Here is a tiny trained network, its code and every weight. The questions are about switching its units off for an input and a class, where a switched-off unit gives its printed mean instead of its output.

import numpy as np


def w(rows, s, z=0):
    codes = np.array(rows[::2]) - 128.0
    scale = np.full(codes.shape[1], s)
    scale[-1] = z or s
    return codes * scale


def f(y):
    return y / 2 * (1 + np.tanh(0.7978845608 * (y + 0.044715 * y**3)))


def log_softmax(a):
    a = a - a.max(-1, keepdims=True)
    return a - np.log(np.exp(a).sum(-1, keepdims=True))


def net(x, mask):
    res = np.array(x, float).reshape(1, 4) / 4 @ E
    y = f(res @ A[0][:, :-1].T + A[0][:, -1])
    res = res + np.where(mask, y, B[0][:, -1]) @ B[0][:, :-1]
    return log_softmax(res[-1] @ U[:, :-1].T + U[:, -1])


A, B = {}, {}
E = w([
[206,236,89,135,201,139,199,202],'x0',
[104,75,67,43,160,158,208,130],'x1',
[254,71,130,129,120,93,111,170],'x2',
[126,100,78,128,66,241,76,146],'x3',
],0.012)
A[0] = w([
[73,134,207,178,82,104,88,48,251],'n0',
[128,52,138,114,104,75,141,132,103],'n1',
[128,87,151,188,95,128,33,135,196],'n2',
[96,140,166,117,217,115,176,92,140],'n3',
[180,95,129,92,172,68,187,105,254],'n4',
[111,92,198,184,80,113,136,100,122],'n5',
[192,182,142,137,179,121,177,201,130],'n6',
[107,91,105,66,130,180,178,123,120],'n7',
[77,136,178,128,151,39,176,3,103],'n8',
[64,121,121,99,103,234,146,111,185],'n9',
],0.012,0.0026)
B[0] = w([
[99,183,205,70,224,181,24,98,252],'n0',
[188,50,162,78,119,74,152,147,171],'n1',
[214,138,163,91,101,148,27,39,228],'n2',
[91,160,164,125,137,102,160,220,208],'n3',
[171,162,148,136,78,95,198,142,212],'n4',
[145,142,194,74,109,134,109,109,194],'n5',
[197,197,95,254,232,90,172,159,255],'n6',
[117,44,52,173,85,138,188,85,186],'n7',
[48,125,129,43,100,79,111,200,233],'n8',
[60,116,107,216,84,174,149,77,222],'n9',
],0.009,0.015)
U = w([
[54,143,66,164,86,244,167,77,161],'0',
[253,151,76,141,84,191,85,212,225],'1',
[188,219,104,198,216,108,202,165,162],'2',
[157,116,42,117,153,179,167,137,2],'3',
[138,59,78,86,75,160,168,88,93],'4',
[43,189,137,82,177,150,125,166,82],'5',
[93,135,147,57,93,97,177,176,93],'6',
[154,165,205,73,138,155,82,38,158],'7',
],0.011,0.0044)

Each question gives the input, the list of numbers given to net, and the class t.
The units are the neurons (one row each of A and B). Each row of codes is followed by its name. A weight is (code - 128) times the scale printed after its matrix; where a second scale follows, it is the last column's (A, B and U).
mask holds one flag per neuron, in row order. A switched-off neuron (its flag False) gives its mean, the last column of its row in B, instead of its output. The means were averaged over made-up inputs and are rounded, as every weight is.
A unit's drop is (log p(t) with every unit on - log p(t) with that unit switched off) / (log p(t) with every unit on - log p(t) with every unit switched off).
The circuit of an input: a set's keep is (log p(t) with only the set's units on - log p(t) with every unit switched off) / (log p(t) with every unit on - log p(t) with every unit switched off). Starting from all 10 units, units are removed one at a time, each time the one whose removal leaves the highest keep (on an exact tie, the one counted first), for as long as the keep stays at least 0.8.
circuit, biggest first: the units of the circuit, biggest drop first
unit that matters most: the unit with the biggest drop
k most important neurons: the k neurons with the biggest drops, biggest first
drop of u: that unit's drop, to one decimal
input [3,5,-8,-3], class 6: circuit, biggest first -> (n8 n0)
input [-4,4,-6,-1], class 0: circuit, biggest first -> (n9)
input [-2,-3,8,7], class 7: 2 most important neurons -> (n2 n6)
input [-5,8,-7,-4], class 6: circuit, biggest first -> (n8 n7)
input [-2,6,-2,-2], class 6: 3 most important neurons -> (n8 n3 n2)
input [2,-2,-5,-1], class 5: circuit, biggest first -> (n6 n2)
input [-1,7,-6,-3], class 6: 4 most important neurons -> (n8 n3 n6 n2)
input [4,-8,-6,0], class 7: 4 most important neurons -> (n0 n4 n3 n8)
input [3,-8,-1,0], class 7: 4 most important neurons -> (n2 n3 n0 n4)
input [-1,-5,-1,-8], class 5: 2 most important neurons -> (n8 n0)
input [2,7,1,1], class 3: 2 most important neurons -> (n7 n0)
input [-7,3,-3,3], class 0: 2 most important neurons -> (n9 n7)
input [-3,8,6,-5], class 6: drop of n1 -> 0.0
input [3,-3,-4,5], class 0: drop of n6 -> 0.1
input [1,-5,1,-2], class 7: unit that matters most -> n3
input [-1,-5,-8,-5], class 5: drop of n8 -> 0.2
